Below is a small trained network, with its code and all its weights. Each question gives an input and a class and asks what happens when units are switched off, that is, made to give their printed mean instead of their output.

import numpy as np


def w(rows, s, z=0):
    codes = np.array(rows[::2]) - 128.0
    scale = np.full(codes.shape[1], s)
    scale[-1] = z or s
    return codes * scale


def f(y):
    return np.maximum(y, 0)


def log_softmax(a):
    a = a - a.max(-1, keepdims=True)
    return a - np.log(np.exp(a).sum(-1, keepdims=True))


def net(x, mask):
    res = np.array(x, float).reshape(1, 3) / 4 @ E
    y = f(res @ A[0][:, :-1].T + A[0][:, -1])
    res = res + np.where(mask, y, B[0][:, -1]) @ B[0][:, :-1]
    return log_softmax(res[-1] @ U[:, :-1].T + U[:, -1])


A, B = {}, {}
E = w([
[251,115,128],'x0',
[150,14,185],'x1',
[91,161,149],'x2',
],0.015)
A[0] = w([
[96,243,56,183],'n1',
[182,134,183,227],'n2',
[189,47,138,253],'n3',
[63,121,141,39],'n4',
[149,114,106,33],'n5',
[77,100,137,17],'n6',
[73,70,141,198],'n7',
[247,98,56,194],'n8',
],0.015,0.0031)
B[0] = w([
[129,153,213,251],'n1',
[250,139,63,179],'n2',
[112,65,200,232],'n3',
[154,93,107,185],'n4',
[107,94,132,142],'n5',
[154,129,83,170],'n6',
[110,78,84,200],'n7',
[210,102,141,235],'n8',
],0.014,0.018)
U = w([
[173,89,143,94],'0',
[91,200,86,15],'1',
[81,110,151,1],'2',
[187,219,107,119],'3',
[54,163,213,254],'4',
[117,126,4,171],'5',
[110,211,161,99],'6',
],0.013,0.0075)

Each question gives the input, the list of numbers given to net, and the class t.
The units are the neurons (one row each of A and B). Each row of codes is followed by its name. A weight is (code - 128) times the scale printed after its matrix; where a second scale follows, it is the last column's (A, B and U).
mask holds one flag per neuron, in row order. A switched-off neuron (its flag False) gives its mean, the last column of its row in B, instead of its output. The means were averaged over made-up inputs and are rounded, as every weight is.
A unit's drop is (log p(t) with every unit on - log p(t) with that unit switched off) / (log p(t) with every unit on - log p(t) with every unit switched off).
The circuit of an input: a set's keep is (log p(t) with only the set's units on - log p(t) with every unit switched off) / (log p(t) with every unit on - log p(t) with every unit switched off). Starting from all 8 units, units are removed one at a time, each time the one whose removal leaves the highest keep (on an exact tie, the one counted first), for as long as the keep stays at least 0.8.
units of the circuit, in order: the units of the circuit, biggest drop first
unit that matters most: the unit with the biggest drop
k most important neurons: the k neurons with the biggest drops, biggest first
drop of u: that unit's drop, to one decimal
input [-4,4,-7], class 2: 2 most important neurons : [n8, n2]
input [-5,0,-4], class 5: units of the circuit, in order : [n3, n1]
input [-5,4,-6], class 2: 3 most important neurons : [n8, n2, n3]
input [-6,1,-4], class 5: 2 most important neurons : [n1, n3]
input [-1,-2,-5], class 6: 2 most important neurons : [n3, n2]
input [-4,3,-7], class 2: 2 most important neurons : [n8, n2]
input [-1,-8,-7], class 6: 3 most important neurons : [n3, n7, n5]
input [1,-1,0], class 3: 3 most important neurons : [n3, n7, n1]
input [-3,-8,3], class 4: unit that matters most : n1
input [-7,-2,-5], class 4: 2 most important neurons : [n2, n1]
input [1,-1,2], class 4: 3 most important neurons : [n8, n2, n6]
input [3,-6,-6], class 3: 2 most important neurons : [n3, n7]
input [-1,-8,-6], class 6: 3 most important neurons : [n3, n7, n5]
input [-6,1,5], class 5: unit that matters most : n3
input [-4,0,2], class 5: drop of n7 : 0.1
input [-8,6,-4], class 5: drop of n1 : 0.1
input [8,-4,7], class 3: drop of n3 : 0.2
